Below are the code and all the weights of a small trained network. Each question names an input and a target symbol and asks about switching units off, where a switched-off unit gives its printed mean instead of its output.

import numpy as np


def w(rows, s, z=0):
    codes = np.array(rows[::2]) - 128.0
    scale = np.full(codes.shape[1], s)
    scale[-1] = z or s
    return codes * scale


def softmax(a):
    e = np.exp(a - a.max(-1, keepdims=True))
    return e / e.sum(-1, keepdims=True)


def log_softmax(a):
    a = a - a.max(-1, keepdims=True)
    return a - np.log(np.exp(a).sum(-1, keepdims=True))


def net(x, mask):
    ids = ['ΠΣΦδζημξ'.index(c) for c in x.split()]
    T = len(ids)
    res = E[ids] + P[:T]
    u = 0
    for l in range(2):
        r = res
        for j in range(3):
            rows = slice(3 * j, 3 * j + 3)
            q, k, v = (r @ M[l][rows].T for M in (Q, K, V))
            z = softmax(np.where(np.tri(T) > 0, q @ k.T / 3**0.5, -1e9)) @ v
            o = O[l][rows]
            res = res + np.where(mask[u + j], z, o[:, -1]) @ o[:, :-1]
        u += 3
    return log_softmax(res[-1] @ U[:, :-1].T + U[:, -1])


Q, K, V, O = {}, {}, {}, {}
E = w([
[164,215,151,117,141,168,36],'Π',
[183,165,218,66,123,81,137],'Σ',
[89,116,192,86,150,236,192],'Φ',
[99,225,147,77,214,97,172],'δ',
[66,186,87,182,184,170,161],'ζ',
[100,254,138,113,139,8,87],'η',
[160,100,84,142,177,134,74],'μ',
[107,157,150,187,92,143,123],'ξ',
],0.013)
P = w([
[254,245,201,166,62,213,89],'0',
[161,164,148,114,208,235,201],'1',
[153,152,154,112,186,203,166],'2',
[152,105,156,98,180,207,137],'3',
[164,93,167,80,180,182,119],'4',
[132,73,109,22,241,200,85],'5',
[168,89,244,91,137,163,126],'6',
[167,123,253,105,108,131,135],'7',
[130,64,212,51,213,151,61],'8',
[63,149,253,72,191,167,140],'9',
],0.006)
Q[0] = w([
[29,161,82,197,220,122,174],'L0H1',
[30,78,85,59,63,95,110],'L0H1',
[209,243,167,1,211,185,67],'L0H1',
[153,33,15,152,30,119,126],'L0H2',
[201,215,183,64,158,107,78],'L0H2',
[164,21,160,126,66,171,70],'L0H2',
[209,145,190,188,163,225,159],'L0H3',
[206,193,158,152,170,104,46],'L0H3',
[15,65,168,35,156,99,182],'L0H3',
],0.0061)
K[0] = w([
[142,220,254,63,142,147,147],'L0H1',
[103,157,101,127,198,152,229],'L0H1',
[230,227,76,201,139,200,73],'L0H1',
[163,103,74,185,109,171,158],'L0H2',
[179,234,140,23,173,116,18],'L0H2',
[219,20,104,134,44,205,120],'L0H2',
[179,57,191,145,51,185,59],'L0H3',
[192,153,188,84,38,198,87],'L0H3',
[29,162,52,237,122,97,151],'L0H3',
],0.0068)
V[0] = w([
[170,88,206,47,89,61,162],'L0H1',
[115,140,135,193,2,117,135],'L0H1',
[121,45,47,184,48,127,66],'L0H1',
[114,58,124,178,102,169,148],'L0H2',
[162,44,84,98,106,153,74],'L0H2',
[64,89,206,161,83,139,77],'L0H2',
[110,157,185,87,173,209,149],'L0H3',
[111,162,101,113,114,81,125],'L0H3',
[70,127,70,116,155,110,175],'L0H3',
],0.0091)
O[0] = w([
[148,129,61,57,136,50,64,98],'L0H1',
[32,174,143,119,115,114,95,95],'L0H1',
[64,185,2,113,129,149,135,2],'L0H1',
[22,144,122,66,202,113,148,23],'L0H2',
[109,192,94,194,195,65,139,32],'L0H2',
[105,139,197,81,207,146,215,95],'L0H2',
[189,119,135,76,119,203,151,228],'L0H3',
[129,152,153,156,98,31,99,116],'L0H3',
[129,52,104,157,127,68,238,82],'L0H3',
],0.0071,0.0097)
Q[1] = w([
[140,135,152,159,158,63,162],'L1H1',
[68,99,68,110,127,48,180],'L1H1',
[2,133,121,239,115,100,176],'L1H1',
[225,72,220,85,77,195,25],'L1H2',
[16,185,37,153,145,31,161],'L1H2',
[193,111,181,156,97,210,122],'L1H2',
[191,98,107,161,125,142,135],'L1H3',
[76,192,161,144,123,141,102],'L1H3',
[229,27,227,33,131,106,136],'L1H3',
],0.0085)
K[1] = w([
[148,81,103,170,133,153,163],'L1H1',
[102,42,80,147,139,81,154],'L1H1',
[131,83,106,17,170,112,193],'L1H1',
[136,173,162,174,146,208,39],'L1H2',
[51,39,90,78,165,2,133],'L1H2',
[177,213,132,108,163,137,26],'L1H2',
[126,212,124,50,96,157,54],'L1H3',
[105,91,82,187,159,54,141],'L1H3',
[128,222,123,135,139,207,74],'L1H3',
],0.0083)
V[1] = w([
[106,227,106,117,130,62,49],'L1H1',
[135,90,122,232,151,94,73],'L1H1',
[2,171,162,98,65,159,87],'L1H1',
[208,132,185,59,97,53,80],'L1H2',
[185,139,55,24,149,196,141],'L1H2',
[154,176,22,135,175,161,20],'L1H2',
[56,250,201,23,171,217,108],'L1H3',
[115,74,134,234,112,143,146],'L1H3',
[91,66,155,29,174,115,62],'L1H3',
],0.0071)
O[1] = w([
[85,110,186,170,121,161,55,136],'L1H1',
[164,143,146,101,134,184,90,112],'L1H1',
[69,81,121,255,82,130,118,139],'L1H1',
[106,129,114,67,193,100,72,251],'L1H2',
[123,92,56,24,52,121,128,166],'L1H2',
[67,212,66,73,89,222,35,138],'L1H2',
[65,126,102,180,70,113,156,249],'L1H3',
[202,67,90,161,184,188,195,105],'L1H3',
[88,145,209,131,88,60,125,112],'L1H3',
],0.0072,0.016)
U = w([
[120,137,76,137,128,207,108,174],'Π',
[58,31,88,107,93,97,152,157],'Σ',
[9,133,149,81,184,89,116,138],'Φ',
[174,134,128,231,182,156,184,168],'δ',
[43,116,120,160,158,138,108,2],'ζ',
[95,123,226,214,248,144,92,121],'η',
[161,133,134,128,244,106,153,38],'μ',
[48,84,163,254,148,104,142,172],'ξ',
],0.0054,0.003)

Each question gives the input, a string of symbols that net reads in full, and the target symbol t.
The units are the heads (3 rows each of Q, K, V and O). Each row of codes is followed by its name. A weight is (code - 128) times the scale printed after its matrix; where a second scale follows, it is the last column's (O and U).
mask holds one flag per head, layer by layer. A switched-off head (its flag False) gives its mean, the last column of its rows in O, instead of its output. The means were averaged over made-up inputs and are rounded, as every weight is.
A unit's drop is (log p(t) with every unit on - log p(t) with that unit switched off) / (log p(t) with every unit on - log p(t) with every unit switched off).
The circuit of an input: a set's keep is (log p(t) with only the set's units on - log p(t) with every unit switched off) / (log p(t) with every unit on - log p(t) with every unit switched off). Starting from all 6 units, units are removed one at a time, each time the one whose removal leaves the highest keep (on an exact tie, the one counted first), for as long as the keep stays at least 0.8.
circuit, biggest first: the units of the circuit, biggest drop first
unit that matters most: the unit with the biggest drop
which heads matter: for each layer, one digit per head in row order, 1 if its drop is at least 0.15 and else 0, layers parted by /
drop when u is switched off: that unit's drop, to one decimal
input δ η η Φ δ, target μ: unit that matters most : L0H1
input ζ Φ η δ δ Φ η, target δ: circuit, biggest first : L0H1; L1H2; L1H3
input ξ Σ μ η η η η Σ δ η, target ξ: which heads matter : 111 / 110
input ζ μ ξ ξ μ, target δ: circuit, biggest first : L1H2; L0H1; L1H3
input ξ μ ξ, target ξ: which heads matter : 110 / 110
input δ η Σ ζ, target μ: circuit, biggest first : L0H1; L1H1; L1H2
input Σ ξ Φ ζ μ Φ η ξ μ Σ, target Φ: circuit, biggest first : L0H1; L1H2; L0H3; L1H3
input Φ μ η Φ, target Σ: circuit, biggest first : L0H3; L1H2
input Σ ξ δ, target Φ: which heads matter : 101 / 011
input μ ζ Φ Σ δ δ μ, target Π: circuit, biggest first : L1H2; L0H1; L1H3
input ζ ξ Φ, target δ: circuit, biggest first : L1H2; L0H1; L1H3
input Σ η η Φ ξ δ ζ Φ, target Φ: circuit, biggest first : L0H1; L1H2; L1H3; L0H3
input μ ζ δ μ μ Φ η, target Π: which heads matter : 100 / 010
input Φ ζ Φ Σ, target Σ: circuit, biggest first : L0H3; L1H2; L1H1
input Φ Φ η, target Σ: circuit, biggest first : L0H3; L1H2; L0H2
input Φ ζ η η Σ, target Σ: which heads matter : 001 / 011
input η μ μ, target η: circuit, biggest first : L1H2; L0H3; L1H1
input ξ μ η Φ, target ξ: unit that matters most : L0H1
input δ ξ ζ η μ δ Φ Σ, target μ: circuit, biggest first : L0H1; L1H1; L1H2; L1H3
input Φ ζ η, target Σ: unit that matters most : L0H3
input Σ δ ζ ξ, target Φ: drop when L0H2 is switched off : 0.0
input Φ μ ζ δ δ, target Σ: drop when L1H1 is switched off : 0.1
input Φ δ μ ζ, target Σ: drop when L0H3 is switched off : 0.5
